In the rows, 128 means zero.
Each row has a class, written after it.
[124 151 160  91 119 105 117 132 120 113 110 130 107  88 130 146 138 125
 110  99 175 141 106 143 116 141 112 117 167 141 103 134 109 116 135 105
 133 129 139 117 146 130 104 172  81 121  97 131 145 138 173 102 109 123
 114 132  64 135 129  88 134 121  91 176 144 139 155 128 104 147 162 110
 202 145  87 139 131 156 112 138 104 111 134 146 137 106 104 151 139 131
 155 123 123 161 111 127 152  68] => Y
[136 123 154 136 108 157 118 163  98 162 136 130 164 122 141 118 168 114
 104 130 114 128 128 136 138  93 128 128  61 108 142 120 111 129 133 180
 107 125 105 133 128 143 143 155 153 138 136  91 121 126  84 106 137 137
 100 125 175 124 145 141 134 161 148 155 137 124 113 113 137 102 134 121
 116 111 204 130 148 166  96 116 132 164 122 140 108  82 161 129 165 116
 135  91 120 118 106 128 126 144] => K
[116 146 146 133 119 121 139 156 101  92 142 137  89 184 134 116 162 130
 129 145  94  94 123 139 183 144 124 109 143 149 114 130 126 141 111 135
 164 140 150 132 138 119 122  93  96 145 128 144 127 114 150 149 194 135
 102 112 158 125 128 175 149 151 120 139 146 125 118 137 121 106 139 148
 133 137  37 126 146 107 122 145 132 136 129 114  96 115 107 112 128 114
 111 152 132 146 109 117 102 112] => G
[156 132  63 132 139 108 134 107  92 161 144 133 112 165 121 110  64 143
 132 118  86 100 208 152  69 160 149 111  97  84  95 149 143 137 103 140
 187 130 141 120 107 105 100 129 170 141 178 121  93 126 163 161 168 178
 203 180 218 107 111 200  86 121 126  63  88 162 122 131 124 106  98 113
   7 181 180 148  56 106 147 119 131 170 135 132 114 180 174 104 109 173
 110 217 123 106 147 152 102 186] => A
[141 129 142 123 139 112 138 139  86 120 155 142 105 115 135 107 178 119
 118 147 126  87 165 127 152 132 142 128  99 139 136 134 130 134 136 150
 143 147 123 151 132 139 132 135 108 174 155 105 126 136 104 104 164 117
  78 140 196 133 142 140 155 140 122 157 135 212 140 124 127 113 139 149
 114 129 180 109 153 161 109 138 122 121 128 127 114  71 137 120 137 109
 128 109 149 118  83 117 106 121] => G
[136 155 143 144  48  85 137 145 116 105 160 145 102 146 174 122 147 115
 104 154 124 116 177 141 182 173 141 105 135 126 102 118 117 165 155 102
 176 131 105 126 150 117 113 104 138 136 160 151 124 148  93 107  96 122
 120 142  77 140 130 156 132 111 123 155 102 119 110 111 163 133 131 135
  93 141 167  71 141 173 142 148 141 131 133 120 124 143 135 116 102 120
  99 163  75 131 115 144 101 110] => R
[143 112 154 137  83 144 114 180  85 137 137 136 121 143 149 140 129 116
 110 107 119 116 134 162 193  99 105 134  93 127 128 138 104 136 106 144
 121 111 108 131 140 132 136 163 119 105 131 127 115 115 101 134 162 135
 126 103 112 124 141 134 125 144 148 159 136 110  58 112 139 114 162 129
 151 182 174 151 138 102 133 125 138 158 113 129 121 110 144 119 175 105
 141 144  98 127 124 113 125 136] => K
[141 124 107 120 134  99 122 157 108 162 152 135 110 130 130 146 101 128
 121 114 133 117 174 150 111 185 129 119 127 114  91 130 131 122 116 112
 176 112 131 115 133 115 115 159 154 122 161 125 102 115 196 150 123 140
 131 152 184 125 128 166 119 109 127 125 106 134 113 136 127 130 119 110
  78 178 162 130  76 109 149 132 148 120 135 144 111 171  22 120 123 149
 125 190  87 129 133 134 135 134] => A
[135 155 157 124  43  94 134 108 104 127 149 142  83 130 141 120 145 121
 125 153 107 114 183 138 158 167 146  90 127 108 115 128 117 165 147 128
 178 115 114 120 154 112  98 117 160 146 170 142 112 151  57  97 111 130
 126 156 153 142 127 153 123 104 125 135  92 118 145 131 144 125 132 114
  92 154 156 114 129 170 152 143 134 173 131 100 132 140 128 118 116 121
 105 173  93 121 118 143  97 131] => R
[139 159 144 129  53 105 138  98  97 147 140 143 105 126 143 119 131 124
 125 161 108 113 201 144 126 164 147  99 104  97 136 133 116 167 140 134
 166 141 111 123 137 108  97 107 167 162 178 120 106 132  65  97 131 147
 134 167 176 130 119 195 103 114 133 105  83 139 144 118 141 128 119 108
  32 157 176 100 128 186 144 145 137 181 130  95 132 132 157 115 112 137
 101 181 116 113 128 151 100 154] => R
[130 179 221  89  24 104 118 109 107  96 155 144  86 104 124 134 192 113
 101 134 144 135 147 144 204 174 114  86 149 102 101 132  50 155 135 146
 129 116  92 113 179 107  96 129 133 134 143 137 118 148  53  86 108 130
 114 129  86 150 125 146 132 104 125 170 103 113 142 127 131 138 157  97
 165 154 128 126 139 180 128 151 112 183 134  96 133 170 118 126 155 133
 112 172  74 124 128 123 114  92] => R
[133 141  84 132 130 103 128 122 116 145  98 131 118 140 144 128  74 131
 133 115 129 113 158 135  70 151 139 123 137 130 124 138 132 119 123  87
 158 129 162 130 107 113 121 142 138 131 154 143 120 114 211 132 139 155
 150 168 137 117 128 133 106 129 121 121 111 142 130 124 130 151 120 127
  78 163 125 137 100 128 141 140 133 102 138 130 137  68 143 110  85 156
 137 162 139 131 126 127 125 131] => Y
[136 136 111 113 149 104 119 111 117 113 113 128 134 103 134 132 112 135
 125 122 143 118 137 129 109 159 144 137 151 137 102 121 144 128 118  90
 138 126 136 129 125 107 120 136 104 111 151 116 132 122 181 141 120 130
 127 146 109 123 133 140 130 121 120 120 122 145 129 129 132 141 136 142
 121 141 134 132 108  94 128 135 135  76 133 130 141 114 134 127 112 123
 133 157 126 124 132 137 145 103] => Y
[142 100 126 150  78 179 112 190 108 136 143 140 118 160 158 148 130 122
 109 132 111 105 163 138 194 151 118 136  90 132  90 130 123 128 112 114
 151 101 114 128 133 121 119 162 129 108 143 126 116 104 139 143 168 152
 134 126 146 108 147 152 122 145 126 134 119 143  35 102  96 104 148 154
 103 174 185 151 122  80 133 138 157 119 140 130 125 107 153 119 147 122
 123 171  96 126 132 129 130 130] => K
[128 183 191 108  44 130 106  72 118 102 113 131  79 172  54 114 118 145
 137 143  78 109 125 136 167 128  96  80 152  95 137 129  68 161  76 199
 160 150 133 124 161 128  96  75 125 145  81 164 101 160  62 120 179 167
 134 129  66 140 104 158 110 113 121  74 105 106 183 184  79 143 137  68
 120 172  33 135 121 147 115 132  96 252 124  48  96 147 110 104 162 134
  85 164 121 115 151 101  89 156] => R
[146 178 143 120  50 116 125  96 108 167 149 137 128 137 124  52 128 123
 133 153 108 100 206 141  83 143 139 124  81  75 144 130 138 159 148 178
 161 139 112 132 105 129 106 119 189 168 164 115 103 149  43  89 107 149
 148 187 209 134 125 176 104 150 129  88 102 148 185 133 121 129 108  95
  31 134 182 110 124 217 142 128 122 230 119  97 126 132 171 123 130 145
 113 152 146 118 111 128  85 182] => R
[141 118 133 163  81 157 128 133 113 140 147 123 136 161 141 123 116 126
 126 127 124 125 133 140 155 117 114 122  77 105 126 125  94 139 118 148
 143 125 122 126 131 123 132 152 145 121 126 131 109 104 107 129 161 165
 130 127 139 110 147 158 113 159 140 127 113 113  72 112 131 110 141 126
  96 138 185 160 125 117 131 131 149 193 158 110 119 120 155 109 149 125
 123 160 113 114 139 125 115 156] => K
[125 121 123 128 133 113 132 151  85 119 151 136 104 165 146 114 144 125
 130 132  98  90 161 143 147 130 141 134 107 162 131 135 138 140 117 107
 150 138 130 149 128 130 133 118 102 193 145 128 120 125 135 130 182 141
 101 172 192 129 126 145 139 137 126 105 124 149 111 120 127 111 136 151
  90 141 169 114 130 131 127 145 138 115 151 116 103  93 133 103 132 106
 122 148 142 123  91 121 105 122] => G
[125 144 130 146 129 101 145 154  84 104 145 137  91 146 149 120 165 125
 106 137 108  89 155 141 183 150 143 111 117 161 112 135 134 131 134 112
 162 136 125 145 130 128 136 116  99 165 153 113 149 145 142 122 166 125
  92 133 192 133 125 150 158 128 126 155 129 157 120 126 139 107 149 165
 119 146 169 112 149 131 127 141 140  91 134 128  82 102 129 111 135 107
 108 127 130  62  93 121 110 105] => G
[116 141 140 117 135 115 133 159  89 108 141 138  75 158 130 117 166 120
 118 139 103  84 149 152 184 159 128 123 120 154 111 127 129 130 104 129
 171 123 139 159 136 117 123 114 109 178 143 122 117  97 143 133 209 139
  97 127 188 129 123 155 147 120 125 133 127 156  97 128 111 114 143 148
 113 148 163 121 129 121 126 142 129  99 141  92  98  99 129 102 144 113
 107 160 134 111 112 111 111 113] => G
[138 111 163 154  72 140 104 168 105 118 147 128 117 134 166 144 127 117
 113 117 130 138 143 140 208 149 116 128 109 127 102 120 108 134 119 127
 140 108 111 158 152 133 137 153 131 114 126 139 128 111 124 127 141 140
 133  99 104 122 152 135 128 145 132 164 123 100  56  90 140 101 155 139
 145 152 182 146 141 117 131 136 148 137 145 129 119 115 140 117 159 115
 129 163  63 128 124 124 136 123] => K
[133 149 105 117 131  91 129 116 114 131 114 136 104 110 145 131 102 127
 122  94 136 117 153 130  85 149 130 112 138 138 103 132 126 122 124  71
 144 131 150 123 126 116 116 150 127 137 142 119 145 112 186 127 142 133
 125 145 114 134 128 137 112 133 113 118 113 152 137 126 107 141 171 130
 127 159 126 131 107 145 133 142 129  98 143 133 139 127 141 133 117 146
 137 165 118 132 131 129 129 120] => Y
[145 151 152 138  55  93 129 131 116 136 169 139 116 135 156 114 137 113
 124 142 115 100 194 148 154 150 141 105 130 114 123 119 131 179 153 121
 163 134 121 122 137 121 100  97 165 132 175 126 121 131  52 107  97 138
 127 159 168 134 125 165 121 113 126 133 105 126 135 126 151 118 109 119
  64 144 157 113 131 176 145 158 145 149 131 136 126 154 139 111 103 126
  98 170  93 120 110 147 112 134] => R
[151 162 142 133  41 103 125 111  98 134 166 146  91 159 136 121 142 127
 118 143 113 113 194 147 178 184 149  87 124 112  90 131 113 165 135 121
 184 119 107 121 148 109 102 117 162 131 176 153 110 135  70 112 136 154
 131 162 159 140 116 197 112 105 130 112  85 139 114 105 150 113 140 117
  83 176 166 124 124 170 148 154 137 164 135  98 129 136 141 121  94 133
  96 205  98 118 127 143  82 140] => R
[117 165 179 119  36 123 125 113 124 117 151 131  95 125 137 106 154 110
 117 141 131 125 152 140 168 140 121  98 148 113 122 134 103 167 144 147
 156 131  99 123 169 128 110 106 141 148 123 129 119 159  43  93 101 126
 113 143 106 128 123 138 127 113 119 132 108 114 167 113 121 119 147  99
 130 146 111 115 142 179 123 149 108 208 131 100 119 127 106 133 136 120
 109 145  93 117 113 130 100 112] => R
[124 108 157 134  97 150 114 175 104 147 156 131 111 116 146 130 154 121
 105 124 134 129 116 135 191 144 108 130  78 109 113 129 106 131 120 173
 132  82 119 131 148 152 125 157 126 115 127 112 113 119  95 128 149 126
 109  94 140  90 137 146 136 142 142 164 119 110  70 109 132  98 155 122
 155 143 185 138 142 112 131 134 129 147 134 125 114  80 155 133 176 117
 134 120 111 135 122 129 136 134] => K
[125 100 111 179 101 149 131 163 114 152 147 122 161 188 144 104 115 116
 121 126  85 116 141 137 137 102 127 127  69 139 125 123 122 138 120 153
 142 122 112 130 123 125 150 120 170 120 131 119 107 125 107 147 160 147
 125 123 185 107 138 142 138 149 144 108 120  95  71 117 140  91 119 132
  79 135 188 132 136 113 137 118 156 154 134 136 103 139 149 121 139 114
 124 136 137 130 133 133 116 164] => K
[120 145 110 142  49  90 137 159 113 112 155 133  86 120 183 134 146 120
  95 142 122 116 164 151 219 198 164  95 157 147  72 137 130 158 128  71
 200  89 110 122 166 117 115 105 156 129 154 157 114 139 162 146 132 144
 119 126 141 135 131 171 136  92 128 172  91 108  75 127 143 101 139 142
 133 181 156 115 123 120 152 161 149  89 148 133 112 145 131 112 113 129
 101 213  56 140 135 140 123  86] => R
[127 130 142 124 118 103 107 161 137 139 148 127 110 129 142 143 100 135
 121 110 137 137 145 146 153 180 118 125 161 109  99 136 110 131 109 141
 157 113 141 112 152 142 108 141 113 100 115 118 108 123 221 162 129 125
 156 119  92 116 130 145 125 121 120 128 125 113 114 112 102 122 149  88
 123 160 123 145  75  81 126 139 137 138 140 149 112 161 129 125 158 147
 117 172  85 126 146 129 129 110] => A
[138 120 137 137 134  90 121 173 121 137 158 133 111 113 162 146 116 123
 106 115 145 129 165 148 140 186 142 117 148 111  95 131 130 135 115 128
 165 124 141 139 138 107 118 141 131 110 156 117 109 143 222 154 122 136
 137 124 149 143 133 166 134 130 131 145 112 128 111 102 124 121 135 102
  91 152 178 127  91 103 129 150 146  93 131 157 119 154 159 137 141 154
 124 186  65 129 123 140 142 116] => A
[127 133 132 103 137 118 111 104 132 116 111 131 112 103 120 152 123 138
 119 114 139 128 115 132 126 151 122 134 151 132  89 139 130 112 110  94
 139 126 154 126 132 121 110 144  91 139 119 136 131 118 161 131 120 111
 135 125  89 127 147 128 128 110 121 126 130 137 134 131 108 153 135 115
 159 151  97 135  91 113 123 141 124  96 133 133 150 120 124 123 133 138
 124 155 134 126 147 124 140  95] => Y
[117 166 168  96  58  95 131 130 112 120 152 145  87 107 155 116 174 118
  90 145 143 124 150 139 181 172 132  88 135 119 108 128 116 155 133 127
 171 126 115 116 160 123 121 118 191 148 147 138 119 147 109 105 108 139
 109 144 136 132 120 144 140 110 116 163 109 124 111 122 131 122 148 107
 141 143 153 112 139 189 127 155 129 153 137 125 127 105 118 118 135 136
 113 165  82 130 110 132 119 110] => R
[145 109 132 152 105 156 121 152 101 149 170 131 133 163 127 127 137 124
 136 133  94 123 141 135 158 120 126 120  75 118 117 139 123 126 112 159
 135 111 114 135 139 117 129 130 152 127 134 114 108 115  93 142 191 165
 128 113 177 113 143 163 130 142 144 116 116 117  67 120 129  91 130 130
 103 143 185 143 122  99 137 123 155 172 136 125 105 123 155 113 151 122
 123 153 141 123 131 129 118 156] => K
[138 111  79 172 116 159 132 116  84 169 151 137 160 172 133 117 101 143
 139 143  68 101 193 158  84  92 145 124  24 101 120 127 123 125 106 183
 160 132 129 125 100 112 126 139 185 155 172  98  87  97  85 142 202 176
 152 151 252 108 132 210  96 175 151  79  98  71  94 115 153  88 108 121
   4 130 252 144  81 122 152 130 169 199 131 110 114 104 211 106 130 134
 112 163 173  84 131 144  96 219] => K
[123 114 104 135 158 105 146 176  85 115 159 126 111 152 152 101 159 114
 121 151 109  79 155 154 158 123 153 139 106 157 129 138 144 138 128 125
 157 128 122 152 117 127 137 131 124 171 160 104 122 131 149 113 165 136
  90 141 226 122 125 142 157 138 133 146 135 156 105 124 148 104 130 170
  96 122 190 104 150 143 131 141 149  76 133 139  99  99 140 138 137 109
 119 135 138 128  75 126 110 118] => G
[144 114  97 129 156  97 129 124 114 129 121 126 108 119 149 141 108 128
 126 112 135 147 159 129 135 170 155 136 157 147  84 125 152 109 119  74
 151 111 140 125 127 102 126 146 125 113 167 113 128 114 199 158 123 147
 137 152 126 120 127 154 123 117 121 117 114 142  98 138 142 143 140 148
 106 162 150 126 100  95 150 140 151  58 145 132 126 131 153 136 108 135
 124 179 117 132 146 135 141 111] => Y
[129 142 159  96 122 110 101 147 113 135 142 133  97 110 126 150 132 129
 113 112 151 130 148 136 136 168 110 103 148 116 104 136 121 130 109 154
 145 128 125 117 138 132 109 146 132 117 132 127 128 149 150 122 126 120
 140 113 114 132 130 115 127 114 126 153 116 113 152 131 107 140 143  86
 143 159 124 127  87 136 122 136 112 147 120 151 118 147 121 133 155 161
 130 157  73 136 132 113 136 109] => A
[142 160 166 113  79  90 122 123 115 120 151 144  87 138 143  93 127 131
 113 145  86 109 181 153 175 180 123  98 140 110 113 129 108 159 109 135
 187 121 121 105 159 103 100 110 122 130 154 137 106 149 129 137 144 145
 138 145 153 140 122 186 128 118 173 130  95 130 137 116 128 128 141 106
  78 164 156 133 122 149 133 139 135 165 135  96 115 134 150  81 134 127
 100 193  83 118 129 133 108 122] => R
[146 142 158 152  60  95 131 125 116 131 161 139 120 123 168 113 159 106
 107 148 140 120 184 127 145 149 152 104 107 112 106 130 102 181 165 117
 164 122  88 124 144 119 112 126 161 148 176 128 115 128  61  91  91 128
 118 158 166 143 119 184 124 116 123 144  97 137 135 104 157 110 133 100
  71 129 199 103 137 202 152 146 123 150 122 120 131 116 153 129 124 126
 138 150 100 119 100 150 114 131] => R
[118 163 165 121  37 100 133 143 113 131 154 145 110 130 162 116 156 122
 107 147 135 118 179 144 170 169 138  90 133 109 110 140 115 153 138 133
 181 113 105 116 152 121 100 124 158 145 161 145 117 144  92  99 121 132
 112 141 146 143 127 164 135 111 125 162 103 122 109 119 134 121 146 125
 122 160 163 128 127 185 122 158 125 155 146 119 118 123 146 125 131 134
 114 170  87 125 120 131  97 113] => R
[133 104 148 137 108 164 114 160 126 156 156 133 157 127 135 123 159 118
 106 139  96 117 131 132 148 105 122 125  48 107 136 125 111 133 101 190
 116 120 102 143 125 122 159 160 169 145 134  85 107  98  70 110 152 133
 117 112 184 110 141 142 140 148 135 143 124 124 102 108 132  91 138 111
 124 109 217 125 135 144 115 114 136 174 113 137 112  83 168 126 167 112
 137 111 133 109 113 135 127 147] => K
[128 133 123 125 133 112 125 130  76 125 127 130 101 146 140 112 145 135
 124 128  91  97 137 132 132 130 141 128 119 155 126 121 133 135 144 110
 151 134 132 140 116 127 109 113 112 157 129 131 125 127 122 124 179 143
 104 146 182 123 122 136 135 132 127 115 128 161 109 125 123 115 140 140
 110 159 150 114 144 130 116 140 131  95 138 123 115  87 130 103 129 117
 121 138 160  91 108 123 102 112] => G
